Each row has a class, written after it.
[ 173  377 -314  -11  415  398  -98  174  290 -213  -20 -321  174 -707
  190  243  137  545  -29  349  295  876  303 -543 -296   57   95  302
 -649  361  165   26  402  439   44  386]	kag
[  63  109  -52  101 -327   38  212  -84  -77  296 -428  -91 -396  162
  186 -213 -119 -118   12   38  262  188  139   84   16  143 -154 -251
   46   28  193 -263  284  297 -155   26]	naket
[ 121 -291  492  327 -179  214 -336  163 -606 -352  337  -26 -594  233
 -278  200   25 -123 -153  -29  -18 -704 -631 -515   63  733 -271 -290
  156 -380 -232  347    2 -384  273 -233]	Guvep
[  79 -402  537  196 -265   69 -282  266 -650 -240  362  109 -615  260
 -498   88   69 -181 -248   71   66 -595 -515 -384   59  647 -158 -307
  234 -408 -209  267  -34 -400  200 -211]	kag
[ 191  368 -300  -21  457  480 -160  274  255 -266   14 -343  207 -727
  263  283   94  571  -11  360  296  875  242 -630 -317   62   53  336
 -603  423  155  141  446  331   88  412]	kag
[ 163 -194  138  150 -156  -84 -464 -229 -118 -186   78  159  -47  754
  258 -313 -383 -212 -247  165  -32 -369 -223  148  308  638  371  183
   28 -244 -242  273  653 -868   -1  159]	Guvep
[  41  220  -78  158 -369  -53  132 -250 -123  277 -400 -104 -332  240
  103 -299 -159  -79   23   35  218   56  185  -40  119  238 -129 -303
   -5   77  126 -267  310  400  -91   12]	kag
[ 165  304 -209  -57  442  400 -132  236  377 -213   16 -506  100 -688
   93  263  183  383   88  307  302  862  279 -594 -299  -54   92  353
 -565  300  124   98  345  417  156  415]	koz
[  88  124   89  119 -312   31   60   -8 -131  305 -449  -52 -412  154
 -155 -197  -66  -77  -90  -12  348  193   97   79  -45  211 -110 -252
   72  -18  154 -164  167  144  -35  153]	mot
[ 198   29   71  103 -167  -91 -516 -288 -244 -183    7  149   71  636
  323 -293 -436 -158 -320  221  116 -354  -92   54  216  746  394  119
 -165 -275 -269  271  648 -658  100  217]	koz
[ 129  103  143   96 -298   28   78   64 -188  306 -422  -11 -411   58
 -263 -223   13 -162 -127  171  427  207   97   76  -57  170 -124 -240
  110    5  135 -124  117  126   -7  148]	kag
[ 148 -481  538  266 -164  227 -367  254 -543 -328  378  -28 -580  337
 -504  171   36 -315 -252  -26 -104 -629 -660 -307  156  543 -225 -263
  344 -461 -250  285 -130 -620  159 -289]	Guvep
[  58  202  103  174 -303  -91  118 -182 -153  347 -340  -51 -436  176
  -74 -176  -26 -112  -70  103  369   44  102  -95  -51  326 -197 -296
  -51   29  138 -136  233  149  -27  103]	Guvep
[ -75  304 -483  261 -178  151  107   64 -428 -284  -61   38  -16 -419
  136 -207 -355  483    8  -60 -118  107  -40 -104  -11  280   19 -195
 -625   -8  115  235  417  329  224  362]	kag
[ 161 -152   95  169 -105  -76 -407 -215   -3 -179   78  163  -14  655
  367 -233 -324 -141 -221  177   11 -265 -185  131  266  571  417  227
  -67 -234 -263  229  606 -829  -30  128]	naket
[ 230  -25   42  186 -192  -48 -454 -374 -182 -190  -46  172   24  573
  449 -343 -336  -70 -271  149  125 -360 -103  -24  242  662  418  178
  -92 -187 -254  214  733 -658   34  248]	koz
[  -6  322 -363  334 -126  173  100  163 -380 -318 -112   80  -20 -470
  266 -182 -297  559 -119   -4 -100  155  -66 -145  -91  236   18 -199
 -550    4  137  247  445  278  198  325]	ven
[  32  249 -275   53  399  479  -82  365  416 -212   64 -499  268 -701
   68  330  -81  387  -20   96  162  874  240 -445 -229   62   60  302
 -649  120  166    0  277  504  226  388]	ven
[  88  258 -263  -26  402  432 -174  190  307 -265   61 -526  281 -725
   -2  291  -86  405   38  195  273  672  273 -578 -173    6   73  378
 -661  226   96  -20  308  512  228  451]	Guvep
[ 107 -267  194  143  -62  130 -291  -86  251 -111   13  -32    6  665
  237 -199 -387 -500 -175   80 -173   10 -219  426  236  453  367  100
  115 -487 -271  193  480 -498   91  124]	ven
[ 116 -392  540  289 -220  186 -433  240 -632 -378  318   89 -557  259
 -365  143   12 -135 -240  -21    6 -702 -593 -414  103  647 -197 -274
  258 -410 -272  336  -93 -538  157 -265]	Rivin
[ 158 -370  486  297 -213  294 -275  178 -674 -275  244  -28 -546  179
 -311  155   98  -94 -183 -216   24 -655 -512 -446   35  597 -208 -241
  321 -436 -252  243  -90 -357  306 -244]	ven
[  18 -437  585  195 -209   46 -296  327 -532 -249  342   61 -568  315
 -385  267   18 -191 -289   96   12 -539 -597 -362   64  544 -196 -302
  252 -466 -231  219 -115 -420  198 -291]	kipo
[  99  224 -239  116  381  445 -118  319  447 -234   86 -413  212 -740
  188  359   98  458    1  171  216  812  245 -547 -270  170  122  288
 -671  167  177   66  380  489  270  433]	ven
[ 129  141   61  171 -324   38   66   15 -150  339 -467  -86 -371   20
 -199 -214  -35 -104  -93   51  334  172  147   33  -17   97 -117 -267
   12   62  124 -191   92  152   12  126]	kag
[ 127  264 -281   30  308  440 -227  297  237 -318   72 -328  294 -773
   -2  314 -103  442 -114  158  206  609  288 -644 -166   98   75  306
 -634  214  150   42  345  355  193  412]	Rivin
[ 135  312 -210   18  409  509 -133  285  248 -200   20 -481  134 -726
  236  274   75  476   94  181  266  851  248 -566 -352  106   67  325
 -648  301  208  166  375  420  236  475]	kipo
[ 218    4  101  196 -120   -7 -488 -365 -178 -192   -4  179   32  442
  354 -212 -345 -157 -256  161   58 -307 -105   10  235  726  351   92
 -218 -219 -289  251  705 -596   38  165]	mot
[  74 -405  595  263 -171  110 -279  273 -547 -247  372  109 -659  216
 -436  198  169 -232 -296   64  -32 -524 -533 -375    7  575 -242 -361
  260 -463 -267  243  -66 -505  184 -283]	ven
[ 117  312 -251  -58  493  452  -42  225  281 -259  122 -474  139 -644
   83  199  135  384   56  276  221  857  235 -522 -269  -31   52  284
 -551  260  153  110  368  434   68  368]	ven
[ 164  362 -250  -80  520  368 -135  267  414 -230   79 -459  117 -639
  123  257  154  409   97  379  195  877  266 -519 -318 -114   86  316
 -613  375  147   82  281  297   18  350]	naket
[  68   42  149  164 -328  -21  126  -58  -88  302 -372    8 -365   66
 -127 -119    3  -72  -71  -23  331   75   82    4  -42  209 -111 -246
  129  -27  125 -163  156  184  -19  104]	mot
[  92  381 -317  -18  483  437  -33  261  343 -177   32 -420  208 -828
  175  278  132  508   18  292  331  899  311 -540 -425   31   36  391
 -718  342  213   92  322  432   97  378]	ven
[  77 -254   79  128  -75   62 -340  -21  256 -116  -26   29   34  695
  299 -200 -378 -337 -204  135 -151  -18 -275  434  249  414  417  164
   38 -366 -223  210  473 -619  -33  113]	ven
[  85 -240  143  174  -62  -22 -284 -213  226  -53   44  -24   20  697
  368 -209 -350 -332  -97   96 -179  -99 -218  321  272  464  359  151
   -6 -308 -217  199  524 -568   26  172]	Guvep
[ 104  226 -238    2  377  401 -194  280  312 -226    8 -470  300 -620
  120  330  -83  382  -38  224  222  724  208 -447 -180   52   84  346
 -615  197  142   27  282  378  177  387]	Guvep
[ -25  381 -352  279 -138  144   25   71 -522 -197   40  -62  -13 -434
  221 -194 -379  557    8  -90 -188   22  139 -204 -159  320    9 -155
 -713   32  105  313  357  188  381  406]	naket
[ 170  110   89  159 -335   16  140 -117 -116  387 -436  -54 -451  157
 -321 -276   32 -103  -89  -37  404  192  168   25   87  102  -94 -252
  154   -7  102 -265  110  220   40  126]	kag
[ 162  292 -214   -9  492  453 -102  250  269 -207   88 -450  143 -808
  173  269  193  409  144  270  260  781  314 -601 -372   15   -5  312
 -672  359  182  198  313  343  196  435]	Rivin
[ 123 -478  534  308 -224  198 -253  212 -514 -282  365  -26 -573  319
 -332  181   44 -178 -207 -181  -55 -595 -562 -366  102  621 -124 -261
  334 -545 -273  273  -50 -367  275 -345]	ven
[ 205   46   86  200 -159  -65 -399 -383 -194 -104   -3  148   31  555
  418 -281 -372  -64 -169   48   50 -365  -35   39  172  803  393  142
 -203 -183 -224  331  742 -624  126  218]	mot
[ -41  359 -383  205 -145   61   -9  119 -434 -265   60  -67  -23 -301
  106 -189 -487  506   -8 -108 -250  -28   35 -188  -45  196  -22 -217
 -523  -19   71  246  291  306  336  344]	koz
[ 149 -330  466  250 -185  289 -281  134 -715 -251  304  -72 -570  309
 -302  110   37 -190 -159 -167   81 -567 -509 -419   74  740 -222 -253
  169 -481 -221  247  -34 -442  316 -178]	naket
[ 148  175   98  110 -216   32  202  -90  -97  348 -358  -49 -406   39
  -78 -120  102 -102  -84  147  411  178  180    2 -127  164 -158 -208
   26   15  160 -206  119  180  -45  120]	naket
[ 154  -49   71  213 -145  -42 -426 -374 -110 -180   66  160   21  628
  466 -257 -318 -123 -261  198   93 -286  -96  -34  271  716  373  135
 -203 -227 -240  277  723 -633   17  194]	Rivin
[ 140  -17   53  163 -153 -100 -427 -353 -149 -191   65  165   96  702
  412 -316 -390 -157 -334  197    5 -331 -116   32  255  717  424  118
 -115 -268 -252  224  719 -650  -25  112]	ven
[  80  262 -271   40  335  500 -204  296  309 -282   54 -459  266 -749
  177  276  -60  438   47  131  207  748  268 -616 -203  123   93  358
 -655  212  158   26  360  477  278  488]	naket
[ 243  -41   30  136 -143    2 -481 -307 -314 -211  -37  276   43  552
  335 -316 -424  -92 -390  278  115 -283 -130  130  231  693  354  160
  -97 -224 -303  192  674 -761  -48  179]	kag
[  17 -422  572  207 -180    6 -325  275 -558 -239  345   26 -593  362
 -309  198  -12 -144 -225  125   21 -589 -606 -345    1  611 -224 -235
  211 -422 -249  282  -93 -500  193 -237]	Guvep
[  -5  279 -438  278 -130  135  160  129 -319 -319   46   75  -41 -466
  198 -200 -287  449   37  -87 -228   37  -61 -133   23  127   53 -173
 -578   48  182  284  432  224  186  323]	naket
[  39  159  127  113 -312   -9  123  -82 -208  341 -369  -43 -327   77
 -168 -225   10 -167  -59   21  449  160  113   -5  -60  295 -105 -255
   14  -22  160 -143  129  247  -25  171]	kag
[  91  218 -336   18  329  488 -132  211  247 -263   52 -468  236 -692
   78  244 -116  439  -13  136  227  715  290 -608 -171   71   64  308
 -687  167  128    1  383  488  245  485]	Rivin
[ 155  397 -260    1  509  406 -100  216  369 -234   83 -402   65 -762
  119  266  142  509  125  266  179  862  283 -518 -332   16   52  304
 -707  383  159  167  409  365   84  402]	mot
[ 100  317 -338   39  347  438 -142  148  260 -321   95 -434  329 -741
  184  239  -64  523   55  122  325  605  272 -707 -181  176  144  348
 -741  255  151    3  427  520  221  478]	naket
[ 121  323 -422   68  366  497  -93  167  263 -200   52 -443  272 -723
  182  283  -58  425   -1  186  250  750  286 -530 -229  192   38  338
 -774  235  171   11  380  447  222  445]	kag
[   3  205   93  212 -306  -46  216 -135 -190  409 -436  -59 -421   -7
  -10 -213   53  -67    4  -79  474   62  109 -165 -180  285 -210 -215
  -62   29  151 -187  156  214   69  160]	ven
[ 159 -225   90  156  -46  141 -258 -189  312 -146   45  -26  -13  686
  486 -227 -361 -366  -72  100 -159  -61 -257  304  277  428  449  217
   29 -336 -223  209  624 -524   -2  226]	naket
[  37  151   25  133 -318  -19  169  -64 -122  332 -412 -139 -458  103
  -64 -293 -133 -131   61   80  312  241  166   49   35  161 -211 -313
   17   58  140 -234  237  386  -55   85]	kag
[  72  119  154  176 -285  -21  115   33  -19  292 -376  -48 -484  201
 -192 -205    0  -78 -113  112  312  179   -1   36  -38  160 -129 -222
  108   24  188 -109  152   76  -73  146]	Guvep
[  60 -166  151  146  -70   61 -331 -148  140 -102    1  -54    5  641
  217 -258 -346 -381 -162   97 -130    9 -197  278  203  548  379   74
  -38 -419 -251  195  523 -480   79  214]	ven
[ -68  407 -332  274 -165  147    3   27 -625 -203   -4  -84  -40 -362
  283 -175 -510  511  -33  -51 -183    6   70 -229 -129  423  -97 -243
 -713  -10   84  291  398  318  385  314]	kipo
[ 136 -409  550  285 -169  277 -367  310 -546 -341  318  -10 -601  223
 -392  158   79 -184 -201  -60   55 -490 -608 -392  156  597 -201 -242
  243 -455 -231  240 -109 -423  230 -245]	naket
[ 143  353 -292   -5  396  343 -166  250  332 -207   39 -395  164 -728
  313  244  110  513   76  266  302  871  334 -575 -356   94   96  318
 -692  353  202  157  420  398  169  415]	koz
[  78 -425  508  208 -223   91 -319  195 -588 -211  330   84 -613  292
 -382  215  131 -262 -258   28  -44 -559 -528 -335   32  631 -221 -369
  201 -452 -216  221  -64 -483  152 -256]	mot
[ 164  379 -316  -76  477  445   -7  208  292 -175   64 -421  186 -743
  254  276  118  517   62  285  355  881  323 -562 -428   55   72  379
 -674  346  237   94  365  411   76  439]	naket
[ 133 -378  540  270 -138  221 -334  300 -544 -290  334   10 -626  255
 -420  225  107 -277 -255  -49   -7 -466 -581 -300   85  594 -230 -317
  277 -531 -260  264 -108 -468  207 -297]	ven
[ -22  125   -6   76 -328    9  131 -127 -188  318 -454 -150 -339  204
  156 -197  -74 -148   24   -4  275  191  128    2  104  141 -164 -244
   33   23  180 -273  265  337  -75  100]	kipo
[  34  170  151  119 -274   17  152  -18  -85  358 -404  -75 -426   49
 -121  -98   35 -179  -84  126  373  267  152   91 -124  211 -149 -262
  -15  -45  179 -149  122  245  -15  119]	kipo
[ 111 -238  168  203  -77   82 -321 -108  296 -143   59  -43  -14  678
  301 -209 -310 -419  -99   20 -131 -127 -272  327  260  465  447  139
   51 -396 -227  246  479 -510   48  120]	ven
[ 155 -312  553  229 -209  -18 -387  260 -605 -223  336  157 -616  187
 -406  192  128 -200 -297   91    6 -664 -521 -441   35  589 -225 -326
  204 -388 -238  251 -116 -517  219 -244]	koz
